Below is a small trained network, with its code and all its weights. Each question gives an input and a class and asks what happens when units are switched off, that is, made to give their printed mean instead of their output.

import numpy as np


def w(rows, s, z=0):
    codes = np.array(rows[::2]) - 128.0
    scale = np.full(codes.shape[1], s)
    scale[-1] = z or s
    return codes * scale


def norm(h):
    return h / np.sqrt((h * h).mean(-1, keepdims=True) + 1e-5)


def f(y):
    return y / 2 * (1 + np.tanh(0.7978845608 * (y + 0.044715 * y**3)))


def log_softmax(a):
    a = a - a.max(-1, keepdims=True)
    return a - np.log(np.exp(a).sum(-1, keepdims=True))


def net(x, mask):
    res = np.array(x, float).reshape(1, 2) / 4 @ E
    u = 0
    for l in range(3):
        y = f(norm(res) @ A[l][:, :-1].T + A[l][:, -1])
        res = res + np.where(mask[u : u + 10], y, B[l][:, -1]) @ B[l][:, :-1]
        u += 10
    return log_softmax(norm(res)[-1] @ U[:, :-1].T + U[:, -1])


A, B = {}, {}
E = w([
[128,174,55,219],'x0',
[1,92,113,88],'x1',
],0.0039)
A[0] = w([
[110,138,48,52,2],'L0N1',
[159,16,117,108,104],'L0N2',
[171,253,144,90,116],'L0N3',
[135,171,133,127,133],'L0N4',
[128,117,173,98,100],'L0N5',
[72,175,213,176,123],'L0N6',
[139,80,52,174,144],'L0N7',
[189,156,97,98,133],'L0N8',
[50,116,167,157,54],'L0N9',
[38,239,186,118,96],'L0N10',
],0.0043,0.0022)
B[0] = w([
[195,1,119,211,2],'L0N1',
[117,198,106,132,159],'L0N2',
[77,3,142,178,201],'L0N3',
[122,119,153,133,140],'L0N4',
[118,200,96,130,160],'L0N5',
[133,118,105,112,127],'L0N6',
[117,184,165,43,206],'L0N7',
[93,54,145,166,199],'L0N8',
[201,22,26,139,118],'L0N9',
[166,62,22,92,148],'L0N10',
],0.0069,0.0006)
A[1] = w([
[253,94,154,153,58],'L1N1',
[53,106,206,177,176],'L1N2',
[185,71,159,64,46],'L1N3',
[169,81,157,94,27],'L1N4',
[122,159,54,213,30],'L1N5',
[116,176,92,83,201],'L1N6',
[67,51,107,143,40],'L1N7',
[245,100,154,167,77],'L1N8',
[234,109,83,71,45],'L1N9',
[133,115,122,144,6],'L1N10',
],0.0072,0.0011)
B[1] = w([
[78,58,44,85,235],'L1N1',
[231,163,85,139,254],'L1N2',
[46,253,148,157,190],'L1N3',
[68,179,153,106,140],'L1N4',
[66,210,232,43,228],'L1N5',
[203,134,88,175,243],'L1N6',
[152,67,112,146,199],'L1N7',
[103,50,55,113,248],'L1N8',
[176,154,157,167,112],'L1N9',
[91,132,140,99,82],'L1N10',
],0.0078,0.0016)
A[2] = w([
[168,111,101,132,113],'L2N1',
[46,98,142,142,84],'L2N2',
[124,144,148,142,78],'L2N3',
[210,117,167,205,111],'L2N4',
[106,101,160,97,61],'L2N5',
[126,126,143,138,51],'L2N6',
[69,20,61,131,41],'L2N7',
[83,14,75,144,3],'L2N8',
[108,117,138,152,21],'L2N9',
[58,227,254,106,31],'L2N10',
],0.0083,0.0008)
B[2] = w([
[144,165,150,115,145],'L2N1',
[196,136,170,119,147],'L2N2',
[126,112,109,84,123],'L2N3',
[222,143,158,21,148],'L2N4',
[168,170,159,188,129],'L2N5',
[127,115,127,129,118],'L2N6',
[155,64,31,129,255],'L2N7',
[101,113,45,149,234],'L2N8',
[146,129,135,129,116],'L2N9',
[10,227,107,109,234],'L2N10',
],0.013,0.0062)
U = w([
[137,49,22,145,215],'0',
[6,221,151,115,208],'1',
[247,139,192,46,187],'2',
[123,105,169,149,20],'3',
[129,82,242,200,2],'4',
[136,99,195,163,31],'5',
[116,71,235,152,18],'6',
[133,88,231,206,11],'7',
],0.011,0.0051)

Each question gives the input, the list of numbers given to net, and the class t.
The units are the neurons (one row each of A and B). Each row of codes is followed by its name. A weight is (code - 128) times the scale printed after its matrix; where a second scale follows, it is the last column's (A, B and U).
mask holds one flag per neuron, layer by layer. A switched-off neuron (its flag False) gives its mean, the last column of its row in B, instead of its output. The means were averaged over made-up inputs and are rounded, as every weight is.
A unit's drop is (log p(t) with every unit on - log p(t) with that unit switched off) / (log p(t) with every unit on - log p(t) with every unit switched off).
The circuit of an input: a set's keep is (log p(t) with only the set's units on - log p(t) with every unit switched off) / (log p(t) with every unit on - log p(t) with every unit switched off). Starting from the 12 units with the biggest drops (on a tie, the unit counted first), units are removed one at a time, each time the one whose removal leaves the highest keep (on an exact tie, the one counted first), for as long as the keep stays at least 0.8.
units of the circuit, in order: the units of the circuit, biggest drop first
k most important neurons: the k neurons with the biggest drops, biggest first
top k neurons in layer l: the k neurons of layer l with the biggest drops, biggest first
drop of u: that unit's drop, to one decimal
input [4,2], class 1: units of the circuit, in order => [L1N5]
input [-3,-3], class 2: units of the circuit, in order => [L2N10, L2N7]
input [0,-3], class 2: top 3 neurons in layer 0 => [L0N9, L0N10, L0N1]
input [-4,3], class 1: 4 most important neurons => [L0N3, L1N1, L1N8, L1N3]
input [-3,-2], class 2: top 2 neurons in layer 0 => [L0N9, L0N10]
input [3,1], class 2: 2 most important neurons => [L1N6, L0N7]
input [-2,2], class 2: 2 most important neurons => [L0N3, L1N5]
input [-3,3], class 2: top 3 neurons in layer 2 => [L2N10, L2N8, L2N7]
input [7,-6], class 1: top 2 neurons in layer 1 => [L1N7, L1N5]
input [2,3], class 2: top 2 neurons in layer 1 => [L1N1, L1N8]
input [6,0], class 1: drop of L1N5 => 0.1
input [6,4], class 1: drop of L1N5 => 3.1
input [8,6], class 1: drop of L1N5 => 3.6
input [5,3], class 1: top neuron in layer 1 => [L1N5]
